Below is a small trained network, with its code and all its weights. Each question gives an input and a target symbol and asks what happens when units are switched off, that is, made to give their printed mean instead of their output.

import numpy as np


def w(rows, s, z=0):
    codes = np.array(rows[::2]) - 128.0
    scale = np.full(codes.shape[1], s)
    scale[-1] = z or s
    return codes * scale


def f(y):
    return np.maximum(y, 0)


def softmax(a):
    e = np.exp(a - a.max(-1, keepdims=True))
    return e / e.sum(-1, keepdims=True)


def log_softmax(a):
    a = a - a.max(-1, keepdims=True)
    return a - np.log(np.exp(a).sum(-1, keepdims=True))


def net(x, mask):
    ids = ['γδηθμξφψω'.index(c) for c in x.split()]
    T = len(ids)
    res = E[ids] + P[:T]
    q, k, v = (res @ M[0].T for M in (Q, K, V))
    z = softmax(np.where(np.tri(T) > 0, q @ k.T / 4**0.5, -1e9)) @ v
    res = res + np.where(mask[0], z, O[0][:, -1]) @ O[0][:, :-1]
    y = f(res @ A[0][:, :-1].T + A[0][:, -1])
    res = res + np.where(mask[1:9], y, B[0][:, -1]) @ B[0][:, :-1]
    return log_softmax(res[-1] @ U[:, :-1].T + U[:, -1])


Q, K, V, O, A, B = {}, {}, {}, {}, {}, {}
E = w([
[148,118,47,53,165],'γ',
[252,126,73,147,170],'δ',
[183,135,94,179,162],'η',
[118,192,149,200,122],'θ',
[135,70,162,201,101],'μ',
[80,153,173,96,196],'ξ',
[187,115,48,122,16],'φ',
[190,163,178,87,170],'ψ',
[166,116,198,115,153],'ω',
],0.021)
P = w([
[58,210,168,80,255],'0',
[63,140,164,142,162],'1',
[111,142,123,127,126],'2',
[145,133,123,102,133],'3',
[117,119,108,146,80],'4',
[159,125,106,59,111],'5',
[144,113,80,71,74],'6',
[161,108,108,52,78],'7',
[125,72,55,67,44],'8',
[165,86,70,2,50],'9',
[95,56,76,111,19],'10',
],0.0067)
Q[0] = w([
[199,108,165,170,228],'head 0',
[162,212,25,134,190],'head 0',
[2,146,177,65,116],'head 0',
[187,145,172,97,91],'head 0',
],0.007)
K[0] = w([
[182,161,15,201,163],'head 0',
[151,94,128,202,164],'head 0',
[3,112,179,125,192],'head 0',
[2,55,11,150,22],'head 0',
],0.0078)
V[0] = w([
[152,80,110,191,100],'head 0',
[98,206,127,183,153],'head 0',
[145,122,203,141,127],'head 0',
[69,8,169,98,187],'head 0',
],0.013)
O[0] = w([
[101,49,156,194,123,168],'head 0',
[157,91,69,82,93,93],'head 0',
[163,106,246,67,140,94],'head 0',
[160,110,139,116,188,2],'head 0',
],0.013,0.0077)
A[0] = w([
[186,81,54,223,121,160],'neuron 0',
[236,186,47,166,180,70],'neuron 1',
[118,12,108,200,93,232],'neuron 2',
[223,86,94,156,71,148],'neuron 3',
[45,135,88,23,190,252],'neuron 4',
[35,3,55,116,183,67],'neuron 5',
[149,96,63,117,186,237],'neuron 6',
[97,37,138,150,184,80],'neuron 7',
],0.0082,0.0028)
B[0] = w([
[101,123,131,98,215,238],'neuron 0',
[173,254,138,83,123,172],'neuron 1',
[168,207,117,71,111,250],'neuron 2',
[76,101,90,85,149,196],'neuron 3',
[66,73,202,174,110,182],'neuron 4',
[175,117,150,173,50,150],'neuron 5',
[138,199,151,247,122,162],'neuron 6',
[140,91,150,181,164,144],'neuron 7',
],0.0071,0.013)
U = w([
[119,163,75,156,221,155],'γ',
[110,122,147,132,84,146],'δ',
[121,112,127,104,85,138],'η',
[50,108,76,1,59,127],'θ',
[177,104,172,187,113,162],'μ',
[158,136,141,99,92,73],'ξ',
[47,150,150,184,120,1],'φ',
[142,156,172,81,60,98],'ψ',
[8,107,168,68,187,197],'ω',
],0.0079,0.0041)

Each question gives the input, a string of symbols that net reads in full, and the target symbol t.
The units are the heads (4 rows each of Q, K, V and O) and the neurons (one row each of A and B). Each row of codes is followed by its name. A weight is (code - 128) times the scale printed after its matrix; where a second scale follows, it is the last column's (O, A, B and U).
mask holds one flag per unit, heads first, then neurons. A switched-off unit (its flag False) gives its mean, the last column of its rows in O or B, instead of its output. The means were averaged over made-up inputs and are rounded, as every weight is.
A unit's drop is (log p(t) with every unit on - log p(t) with that unit switched off) / (log p(t) with every unit on - log p(t) with every unit switched off).
The circuit of an input: a set's keep is (log p(t) with only the set's units on - log p(t) with every unit switched off) / (log p(t) with every unit on - log p(t) with every unit switched off). Starting from all 9 units, units are removed one at a time, each time the one whose removal leaves the highest keep (on an exact tie, the one counted first), for as long as the keep stays at least 0.8.
circuit, biggest first: the units of the circuit, biggest drop first
top k neurons: the k neurons with the biggest drops, biggest first
drop when u is switched off: that unit's drop, to one decimal
input μ μ μ μ, target μ: circuit, biggest first	[head 0; neuron 7]
input ω μ ψ, target μ: circuit, biggest first	[head 0; neuron 0; neuron 7]
input δ η η η ψ θ ω, target θ: circuit, biggest first	[head 0; neuron 6]
input ω ψ ψ, target ψ: circuit, biggest first	[head 0]
input θ θ μ, target θ: circuit, biggest first	[head 0; neuron 3]
input η ψ θ μ, target θ: circuit, biggest first	[head 0; neuron 3; neuron 6]
input η γ μ, target γ: circuit, biggest first	[head 0; neuron 4]
input ω δ μ ω, target μ: top 3 neurons	[neuron 0; neuron 3; neuron 7]
input γ μ ψ ξ μ ω, target μ: drop when neuron 3 is switched off	0.3
input ξ η μ γ μ, target γ: drop when head 0 is switched off	0.7
input ω δ ψ ψ θ ψ, target θ: drop when neuron 6 is switched off	0.2
input ψ θ ψ, target θ: drop when head 0 is switched off	1.0
